Below are the code and all the weights of a small trained network. Each question names an input and a class and asks about switching units off, where a switched-off unit gives its printed mean instead of its output.

import numpy as np


def w(rows, s, z=0):
    codes = np.array(rows[::2]) - 128.0
    scale = np.full(codes.shape[1], s)
    scale[-1] = z or s
    return codes * scale


def norm(h):
    return h / np.sqrt((h * h).mean(-1, keepdims=True) + 1e-5)


def f(y):
    return np.maximum(y, 0)


def log_softmax(a):
    a = a - a.max(-1, keepdims=True)
    return a - np.log(np.exp(a).sum(-1, keepdims=True))


def net(x, mask):
    res = np.array(x, float).reshape(1, 2) / 4 @ E
    u = 0
    for l in range(3):
        y = f(norm(res) @ A[l][:, :-1].T + A[l][:, -1])
        res = res + np.where(mask[u : u + 4], y, B[l][:, -1]) @ B[l][:, :-1]
        u += 4
    return log_softmax(norm(res)[-1] @ U[:, :-1].T + U[:, -1])


A, B = {}, {}
E = w([
[1,84,159],'x0',
[142,139,222],'x1',
],0.0073)
A[0] = w([
[48,87,182,253],'L0N0',
[129,104,2,114],'L0N1',
[197,214,110,161],'L0N2',
[67,162,120,131],'L0N3',
],0.007,0.0057)
B[0] = w([
[254,93,35,253],'L0N0',
[61,251,129,183],'L0N1',
[199,8,67,210],'L0N2',
[200,188,240,159],'L0N3',
],0.0042,0.0066)
A[1] = w([
[156,163,106,195],'L1N0',
[86,44,136,62],'L1N1',
[156,171,249,156],'L1N2',
[162,88,104,250],'L1N3',
],0.014,0.0018)
B[1] = w([
[135,113,183,203],'L1N0',
[251,127,151,188],'L1N1',
[79,158,34,203],'L1N2',
[94,164,154,255],'L1N3',
],0.013,0.0067)
A[2] = w([
[81,177,2,4],'L2N0',
[56,196,171,91],'L2N1',
[73,165,231,42],'L2N2',
[150,201,157,83],'L2N3',
],0.0086,0.0027)
B[2] = w([
[2,210,8,253],'L2N0',
[173,124,202,173],'L2N1',
[60,158,193,165],'L2N2',
[56,43,99,218],'L2N3',
],0.0071,0.0045)
U = w([
[89,176,44,162],'0',
[252,107,130,173],'1',
[82,117,201,134],'2',
[136,90,120,10],'3',
],0.024,0.013)

Each question gives the input, the list of numbers given to net, and the class t.
The units are the neurons (one row each of A and B). Each row of codes is followed by its name. A weight is (code - 128) times the scale printed after its matrix; where a second scale follows, it is the last column's (A, B and U).
mask holds one flag per neuron, layer by layer. A switched-off neuron (its flag False) gives its mean, the last column of its row in B, instead of its output. The means were averaged over made-up inputs and are rounded, as every weight is.
A unit's drop is (log p(t) with every unit on - log p(t) with that unit switched off) / (log p(t) with every unit on - log p(t) with every unit switched off).
The circuit of an input: a set's keep is (log p(t) with only the set's units on - log p(t) with every unit switched off) / (log p(t) with every unit on - log p(t) with every unit switched off). Starting from all 12 units, units are removed one at a time, each time the one whose removal leaves the highest keep (on an exact tie, the one counted first), for as long as the keep stays at least 0.8.
units of the circuit, in order: the units of the circuit, biggest drop first
k most important neurons: the k neurons with the biggest drops, biggest first
top k neurons in layer l: the k neurons of layer l with the biggest drops, biggest first
drop of u: that unit's drop, to one decimal
input [3,5], class 0: 2 most important neurons => (L0N2, L1N2)
input [6,4], class 1: units of the circuit, in order => (L1N1)
input [5,5], class 0: 3 most important neurons => (L1N2, L0N2, L0N3)
input [3,0], class 2: 4 most important neurons => (L0N0, L0N2, L1N3, L1N2)
input [-3,1], class 2: 2 most important neurons => (L0N0, L1N3)
input [-3,-3], class 2: 4 most important neurons => (L0N0, L1N1, L1N0, L1N2)
input [4,-2], class 1: 3 most important neurons => (L1N1, L1N2, L2N0)
input [4,6], class 0: 2 most important neurons => (L1N2, L0N2)
input [4,0], class 1: 2 most important neurons => (L1N1, L0N1)
input [6,5], class 1: 4 most important neurons => (L1N1, L0N0, L0N1, L2N0)
input [-1,3], class 2: top 2 neurons in layer 1 => (L1N1, L1N3)
input [6,6], class 0: top 2 neurons in layer 0 => (L0N2, L0N3)
input [-2,-3], class 2: 2 most important neurons => (L0N0, L1N1)
input [8,7], class 1: top 2 neurons in layer 0 => (L0N0, L0N1)
input [-5,5], class 0: 2 most important neurons => (L1N2, L0N0)
input [3,-2], class 2: top 3 neurons in layer 0 => (L0N0, L0N2, L0N3)
input [0,-2], class 2: most important neuron => (L1N2)
input [-4,-3], class 1: top 2 neurons in layer 1 => (L1N2, L1N0)
input [2,3], class 2: 2 most important neurons => (L0N0, L0N1)
input [3,2], class 2: 3 most important neurons => (L0N0, L0N2, L1N3)
input [-1,-3], class 2: top neuron in layer 1 => (L1N1)
input [6,-3], class 1: drop of L1N1 => 1.0
input [-4,8], class 0: drop of L1N2 => 1.7
input [0,-1], class 2: drop of L1N2 => 0.5
input [4,1], class 1: drop of L1N1 => 0.7
